Below are the code and all the weights of a small trained network. Each question names an input and a class and asks about switching units off, where a switched-off unit gives its printed mean instead of its output.

import numpy as np


def w(rows, s, z=0):
    codes = np.array(rows[::2]) - 128.0
    scale = np.full(codes.shape[1], s)
    scale[-1] = z or s
    return codes * scale


def f(y):
    return np.maximum(y, 0)


def log_softmax(a):
    a = a - a.max(-1, keepdims=True)
    return a - np.log(np.exp(a).sum(-1, keepdims=True))


def net(x, mask):
    res = np.array(x, float).reshape(1, 3) / 4 @ E
    y = f(res @ A[0][:, :-1].T + A[0][:, -1])
    res = res + np.where(mask, y, B[0][:, -1]) @ B[0][:, :-1]
    return log_softmax(res[-1] @ U[:, :-1].T + U[:, -1])


A, B = {}, {}
E = w([
[213,213,80,178,106,172,74,170,147,168],'x0',
[131,170,37,112,73,164,133,2,39,76],'x1',
[63,194,205,147,114,126,68,120,56,204],'x2',
],0.0092)
A[0] = w([
[144,144,119,133,126,119,122,134,124,147,254],'N0',
[184,197,101,147,129,130,87,160,124,170,132],'N1',
[122,154,86,135,102,130,142,71,110,113,98],'N2',
[106,85,192,126,144,138,99,230,164,151,115],'N3',
[141,103,165,125,136,104,124,201,168,168,104],'N4',
[200,77,83,133,127,121,169,134,186,90,107],'N5',
[148,152,112,122,129,133,110,47,92,108,99],'N6',
[60,188,172,140,140,147,105,123,87,145,89],'N7',
[175,54,58,119,141,140,172,138,169,80,80],'N8',
[238,235,80,138,132,128,93,183,131,166,74],'N9',
[112,129,174,136,126,130,112,160,147,152,92],'N10',
[51,213,219,134,117,121,92,115,64,200,110],'N11',
[61,95,162,114,124,112,163,116,120,96,71],'N12',
[111,151,71,121,125,132,125,20,64,133,104],'N13',
[118,118,136,132,122,131,127,124,139,130,207],'N14',
[113,120,104,127,118,133,85,98,112,122,95],'N15',
[132,102,213,141,152,146,141,161,159,148,98],'N16',
[27,6,180,108,157,106,155,66,90,122,93],'N17',
[122,146,114,128,132,167,123,84,104,103,100],'N18',
[85,95,139,133,123,138,141,114,132,121,211],'N19',
[143,104,134,129,131,121,138,172,162,133,100],'N20',
],0.011,0.0095)
B[0] = w([
[203,208,184,68,242,139,108,127,86,46,223],'N0',
[127,151,168,140,93,173,114,129,159,125,214],'N1',
[95,151,110,127,111,90,150,149,110,131,184],'N2',
[89,165,85,130,117,95,173,123,82,110,228],'N3',
[105,157,93,132,113,99,181,122,115,118,201],'N4',
[131,38,124,123,135,115,83,124,121,151,196],'N5',
[99,143,117,131,130,101,186,128,116,145,189],'N6',
[140,46,97,132,125,103,107,133,157,143,188],'N7',
[135,40,105,135,134,104,82,125,126,189,196],'N8',
[83,139,175,159,40,188,138,122,195,149,230],'N9',
[107,121,101,133,118,99,158,126,124,155,169],'N10',
[156,3,99,114,150,115,77,118,126,160,251],'N11',
[105,136,142,144,67,162,125,133,175,150,172],'N12',
[97,160,87,143,129,83,181,147,103,117,224],'N13',
[154,152,141,107,162,128,124,127,119,86,185],'N14',
[114,121,106,140,117,117,152,132,128,138,150],'N15',
[107,149,96,147,122,100,169,131,112,128,191],'N16',
[117,171,171,166,47,196,111,131,189,157,235],'N17',
[101,139,115,136,121,100,156,125,124,131,169],'N18',
[178,181,176,110,175,176,114,131,120,74,196],'N19',
[112,137,96,122,112,108,135,110,95,148,161],'N20',
],0.02,0.013)
U = w([
[66,175,68,130,105,53,240,143,83,111,80],'0',
[103,167,190,158,45,218,134,136,237,133,83],'1',
[146,2,92,98,142,88,79,126,133,176,102],'2',
[186,198,178,46,205,152,129,134,105,23,254],'3',
],0.0095,0.0055)

Each question gives the input, the list of numbers given to net, and the class t.
The units are the neurons (one row each of A and B). Each row of codes is followed by its name. A weight is (code - 128) times the scale printed after its matrix; where a second scale follows, it is the last column's (A, B and U).
mask holds one flag per neuron, in row order. A switched-off neuron (its flag False) gives its mean, the last column of its row in B, instead of its output. The means were averaged over made-up inputs and are rounded, as every weight is.
A unit's drop is (log p(t) with every unit on - log p(t) with that unit switched off) / (log p(t) with every unit on - log p(t) with every unit switched off).
unit that matters most: the unit with the biggest drop
k most important neurons: the k neurons with the biggest drops, biggest first
drop of u: that unit's drop, to one decimal
input [-2,-3,-3], class 3: unit that matters most	N11
input [-4,-8,7], class 0: 2 most important neurons	(N3 N4)
input [7,6,8], class 2: 3 most important neurons	(N11 N17 N7)
input [-7,-5,-6], class 1: 2 most important neurons	(N17 N11)
input [-7,-3,-7], class 1: 4 most important neurons	(N17 N11 N12 N19)
input [-7,-6,-8], class 2: 2 most important neurons	(N8 N5)
input [-3,-1,2], class 3: 2 most important neurons	(N9 N1)
input [-8,7,-3], class 1: 3 most important neurons	(N17 N12 N3)
input [1,-6,6], class 0: 4 most important neurons	(N3 N4 N16 N8)
input [-3,-3,0], class 3: 2 most important neurons	(N9 N13)
input [3,0,-3], class 3: 2 most important neurons	(N17 N11)
input [-7,6,0], class 1: 2 most important neurons	(N17 N3)
input [-8,3,-7], class 1: 2 most important neurons	(N17 N11)
input [-3,1,-3], class 3: 3 most important neurons	(N9 N11 N1)
input [6,4,-8], class 2: unit that matters most	N8
input [1,3,3], class 3: 2 most important neurons	(N3 N8)
input [-3,-6,3], class 0: drop of N4	0.0
input [-5,1,8], class 2: drop of N11	2.3
input [-3,-3,5], class 2: drop of N11	1.3
input [-6,3,4], class 1: drop of N17	1.6
input [-3,2,-2], class 3: unit that matters most	N9
